Below are the code and all the weights of a small trained network. Each question names an input and a class and asks about switching units off, where a switched-off unit gives its printed mean instead of its output.

import numpy as np


def w(rows, s, z=0):
    codes = np.array(rows[::2]) - 128.0
    scale = np.full(codes.shape[1], s)
    scale[-1] = z or s
    return codes * scale


def norm(h):
    return h / np.sqrt((h * h).mean(-1, keepdims=True) + 1e-5)


def f(y):
    return y / 2 * (1 + np.tanh(0.7978845608 * (y + 0.044715 * y**3)))


def log_softmax(a):
    a = a - a.max(-1, keepdims=True)
    return a - np.log(np.exp(a).sum(-1, keepdims=True))


def net(x, mask):
    res = np.array(x, float).reshape(1, 8) / 4 @ E
    u = 0
    for l in range(4):
        y = f(norm(res) @ A[l][:, :-1].T + A[l][:, -1])
        res = res + np.where(mask[u : u + 3], y, B[l][:, -1]) @ B[l][:, :-1]
        u += 3
    return log_softmax(norm(res)[-1] @ U[:, :-1].T + U[:, -1])


A, B = {}, {}
E = w([
[120,9,60,119,153,86,133,93,157,133],'x0',
[105,121,82,200,236,171,75,147,52,141],'x1',
[128,109,129,134,103,149,127,135,121,120],'x2',
[82,126,181,183,68,69,125,59,49,219],'x3',
[135,132,139,146,148,129,146,121,146,136],'x4',
[151,123,147,124,137,134,126,111,119,118],'x5',
[119,118,139,138,131,140,137,134,143,135],'x6',
[123,131,120,114,119,124,121,125,114,118],'x7',
],0.014)
A[0] = w([
[28,125,153,223,146,124,24,67,57,166,4],'L0N1',
[98,20,66,127,184,79,155,95,117,63,74],'L0N2',
[88,80,111,132,76,83,166,3,113,209,48],'L0N3',
],0.0068,0.0044)
B[0] = w([
[137,134,131,135,155,138,253,126,30,192,254],'L0N1',
[193,144,100,130,63,152,102,61,162,204,201],'L0N2',
[101,61,132,163,139,42,53,181,157,76,227],'L0N3',
],0.015,0.0062)
A[1] = w([
[110,146,88,183,229,180,2,126,101,145,50],'L1N1',
[83,158,221,154,54,34,141,103,92,141,23],'L1N2',
[152,133,50,171,183,194,80,93,117,106,5],'L1N3',
],0.008,0.0033)
B[1] = w([
[108,51,139,163,146,147,120,85,41,91,213],'L1N1',
[61,182,139,92,127,251,53,91,201,160,253],'L1N2',
[45,177,123,124,126,160,51,191,139,172,179],'L1N3',
],0.013,0.0046)
A[2] = w([
[220,165,87,30,69,137,172,175,255,77,57],'L2N1',
[91,97,157,188,173,139,139,224,22,92,172],'L2N2',
[103,180,151,104,165,174,187,197,75,60,254],'L2N3',
],0.0086,0.0027)
B[2] = w([
[155,126,112,197,140,91,206,130,25,196,254],'L2N1',
[252,188,58,93,82,111,118,150,212,52,247],'L2N2',
[79,136,213,48,84,32,66,209,118,74,224],'L2N3',
],0.012,0.0085)
A[3] = w([
[70,194,131,188,139,152,200,166,94,81,2],'L3N1',
[64,195,19,116,193,242,40,103,193,170,205],'L3N2',
[201,57,2,114,186,138,155,156,100,172,154],'L3N3',
],0.008,0.0017)
B[3] = w([
[64,125,233,213,154,113,90,126,40,11,167],'L3N1',
[144,225,186,114,76,241,156,121,182,120,191],'L3N2',
[76,104,135,88,196,223,146,39,168,149,254],'L3N3',
],0.012,0.0076)
U = w([
[138,196,171,154,130,73,177,168,29,133,140],'0',
[105,171,149,109,114,219,89,89,187,150,253],'1',
[143,45,45,157,166,111,195,69,106,193,151],'2',
[95,52,136,145,81,26,63,113,201,123,42],'3',
[160,146,82,110,165,121,57,178,123,7,62],'4',
],0.018,0.0043)

Each question gives the input, the list of numbers given to net, and the class t.
The units are the neurons (one row each of A and B). Each row of codes is followed by its name. A weight is (code - 128) times the scale printed after its matrix; where a second scale follows, it is the last column's (A, B and U).
mask holds one flag per neuron, layer by layer. A switched-off neuron (its flag False) gives its mean, the last column of its row in B, instead of its output. The means were averaged over made-up inputs and are rounded, as every weight is.
A unit's drop is (log p(t) with every unit on - log p(t) with that unit switched off) / (log p(t) with every unit on - log p(t) with every unit switched off).
The circuit of an input: a set's keep is (log p(t) with only the set's units on - log p(t) with every unit switched off) / (log p(t) with every unit on - log p(t) with every unit switched off). Starting from all 12 units, units are removed one at a time, each time the one whose removal leaves the highest keep (on an exact tie, the one counted first), for as long as the keep stays at least 0.8.
circuit, biggest first: the units of the circuit, biggest drop first
k most important neurons: the k neurons with the biggest drops, biggest first
drop of u: that unit's drop, to one decimal
input [0,8,-5,0,8,4,8,5], class 4: circuit, biggest first => L2N2
input [7,0,8,4,8,5,0,0], class 3: 2 most important neurons => L0N3, L2N1
input [0,-4,3,0,-8,0,5,-7], class 0: circuit, biggest first => L2N1, L1N1
input [7,-2,1,2,2,-3,-7,8], class 3: 3 most important neurons => L0N3, L0N1, L2N1
input [0,-7,-2,-4,6,1,-4,-5], class 0: 2 most important neurons => L0N2, L0N3
input [0,-3,1,8,-3,0,-6,8], class 1: 3 most important neurons => L1N2, L2N3, L2N1
input [1,4,-3,5,-8,-8,-4,-2], class 2: 2 most important neurons => L0N1, L3N3
input [1,5,4,-1,4,4,-5,-3], class 1: 2 most important neurons => L1N3, L0N2
input [7,0,-7,-8,2,1,3,-2], class 2: 2 most important neurons => L2N1, L1N2
input [-3,0,0,-1,-8,-3,6,5], class 0: 3 most important neurons => L0N3, L1N1, L0N1
input [1,-6,4,0,-4,-8,5,6], class 2: 2 most important neurons => L2N1, L2N3
input [0,5,8,0,1,4,-3,-8], class 4: 2 most important neurons => L2N2, L2N1
input [0,-8,-8,-2,-2,-5,8,-3], class 0: 2 most important neurons => L0N2, L2N1
input [0,-8,-6,-5,2,-4,6,-2], class 0: most important neuron => L0N2
input [4,0,0,-8,7,1,2,-2], class 2: 2 most important neurons => L2N1, L1N2
input [-6,-4,-1,-8,-8,8,-6,0], class 0: drop of L2N1 => 0.4
input [-2,-3,6,8,-4,-2,-2,-4], class 1: drop of L1N2 => 2.6
input [-2,-1,-3,3,0,-5,-5,-5], class 1: drop of L1N2 => 1.9
